Here is a tiny trained network, its code and every weight. The questions are about switching its units off for an input and a class, where a switched-off unit gives its printed mean instead of its output.

import numpy as np


def w(rows, s, z=0):
    codes = np.array(rows[::2]) - 128.0
    scale = np.full(codes.shape[1], s)
    scale[-1] = z or s
    return codes * scale


def f(y):
    return np.maximum(y, 0)


def log_softmax(a):
    a = a - a.max(-1, keepdims=True)
    return a - np.log(np.exp(a).sum(-1, keepdims=True))


def net(x, mask):
    res = np.array(x, float).reshape(1, 4) / 4 @ E
    y = f(res @ A[0][:, :-1].T + A[0][:, -1])
    res = res + np.where(mask, y, B[0][:, -1]) @ B[0][:, :-1]
    return log_softmax(res[-1] @ U[:, :-1].T + U[:, -1])


A, B = {}, {}
E = w([
[191,231,128,83,117,119,204,30,56],'x0',
[57,209,153,49,186,191,44,82,186],'x1',
[190,101,201,190,49,214,109,58,226],'x2',
[180,173,2,211,187,189,94,146,118],'x3',
],0.0088)
A[0] = w([
[158,108,170,173,90,205,129,61,177,83],'N0',
[147,128,154,150,79,180,69,75,172,94],'N1',
[48,182,122,19,204,168,40,42,208,42],'N2',
[60,57,130,188,155,120,48,210,169,82],'N3',
[46,154,69,85,233,74,116,154,79,97],'N4',
[94,55,164,133,121,109,96,217,178,148],'N5',
[186,47,93,171,91,61,254,160,123,92],'N6',
[176,218,161,84,96,130,184,79,57,21],'N7',
[194,32,129,179,73,90,198,128,95,55],'N8',
[172,226,130,114,123,92,181,81,120,70],'N9',
[191,170,62,137,154,175,135,157,125,23],'N10',
[184,215,131,85,88,118,166,63,84,85],'N11',
[46,147,62,62,182,26,162,196,69,56],'N12',
[116,72,223,29,73,55,178,103,151,54],'N13',
[72,190,118,32,180,222,67,85,175,17],'N14',
[138,68,80,138,99,108,201,158,94,48],'N15',
[170,108,171,177,95,189,128,77,166,4],'N16',
[67,143,185,60,113,127,127,119,152,90],'N17',
[79,165,114,113,155,69,134,181,64,83],'N18',
[202,185,17,207,195,203,73,145,140,104],'N19',
[105,65,135,109,129,118,72,206,192,34],'N20',
],0.0072,0.0043)
B[0] = w([
[189,81,154,190,72,58,67,69,154,201],'N0',
[211,104,133,184,103,111,87,133,148,189],'N1',
[65,213,136,172,102,160,86,181,45,248],'N2',
[152,39,35,114,233,225,155,29,55,218],'N3',
[204,80,164,198,60,102,67,82,180,216],'N4',
[131,78,82,66,192,143,164,69,82,216],'N5',
[62,204,140,137,111,196,110,198,80,228],'N6',
[118,81,78,124,215,162,137,89,99,188],'N7',
[72,204,140,178,97,170,98,204,65,212],'N8',
[137,67,48,118,215,178,124,35,91,181],'N9',
[102,139,201,107,161,103,202,119,187,170],'N10',
[131,57,61,104,205,217,154,38,106,196],'N11',
[189,63,193,220,66,68,87,53,181,221],'N12',
[81,131,209,74,179,67,241,173,211,217],'N13',
[86,196,147,197,109,170,110,190,60,222],'N14',
[94,191,151,170,98,172,105,175,83,178],'N15',
[197,116,187,231,130,130,114,86,185,179],'N16',
[87,163,189,84,110,111,171,181,146,186],'N17',
[200,114,151,213,86,75,102,114,181,183],'N18',
[17,138,202,15,146,1,247,204,240,239],'N19',
[108,117,92,133,207,193,168,69,115,186],'N20',
],0.0064,0.011)
U = w([
[130,64,57,117,254,200,154,39,78,103],'0',
[218,97,180,220,36,91,58,88,201,100],'1',
[58,220,152,182,87,186,87,237,30,102],'2',
[62,136,191,45,165,60,253,188,247,107],'3',
[152,127,99,67,93,134,115,146,130,253],'4',
],0.0086,0.018)

Each question gives the input, the list of numbers given to net, and the class t.
The units are the neurons (one row each of A and B). Each row of codes is followed by its name. A weight is (code - 128) times the scale printed after its matrix; where a second scale follows, it is the last column's (A, B and U).
mask holds one flag per neuron, in row order. A switched-off neuron (its flag False) gives its mean, the last column of its row in B, instead of its output. The means were averaged over made-up inputs and are rounded, as every weight is.
A unit's drop is (log p(t) with every unit on - log p(t) with that unit switched off) / (log p(t) with every unit on - log p(t) with every unit switched off).
The circuit of an input: a set's keep is (log p(t) with only the set's units on - log p(t) with every unit switched off) / (log p(t) with every unit on - log p(t) with every unit switched off). Starting from the 12 units with the biggest drops (on a tie, the unit counted first), units are removed one at a time, each time the one whose removal leaves the highest keep (on an exact tie, the one counted first), for as long as the keep stays at least 0.8.
units of the circuit, in order: the units of the circuit, biggest drop first
most important unit: the unit with the biggest drop
k most important neurons: the k neurons with the biggest drops, biggest first
drop when u is switched off: that unit's drop, to one decimal
input [7,-8,1,7], class 2: 4 most important neurons -> N6, N8, N3, N15
input [5,6,7,7], class 1: 3 most important neurons -> N0, N1, N16
input [3,-5,6,-7], class 3: most important unit -> N13
input [7,-7,-1,-2], class 0: 3 most important neurons -> N11, N9, N7
input [-5,-7,5,-8], class 3: 3 most important neurons -> N13, N2, N14
input [3,8,6,2], class 2: 2 most important neurons -> N2, N14
input [6,5,-5,7], class 3: 3 most important neurons -> N19, N3, N10
input [-8,-8,-8,4], class 0: 3 most important neurons -> N3, N5, N20
input [4,3,-8,-7], class 1: 4 most important neurons -> N12, N4, N19, N18
input [5,6,1,1], class 2: 3 most important neurons -> N2, N14, N3
input [5,-5,4,-7], class 3: 4 most important neurons -> N13, N3, N2, N14
input [-7,6,3,-7], class 0: 2 most important neurons -> N3, N19
input [2,2,-6,5], class 1: units of the circuit, in order -> N4, N12
input [1,-6,4,-7], class 3: units of the circuit, in order -> N13
input [1,8,5,1], class 2: 2 most important neurons -> N2, N14
input [5,-8,4,4], class 2: 2 most important neurons -> N8, N6
input [-8,7,-4,4], class 0: drop when N5 is switched off -> 0.1
input [0,5,6,8], class 3: drop when N19 is switched off -> 1.9
input [6,-5,-8,8], class 1: drop when N18 is switched off -> 0.3
input [2,-7,-2,7], class 2: most important unit -> N6
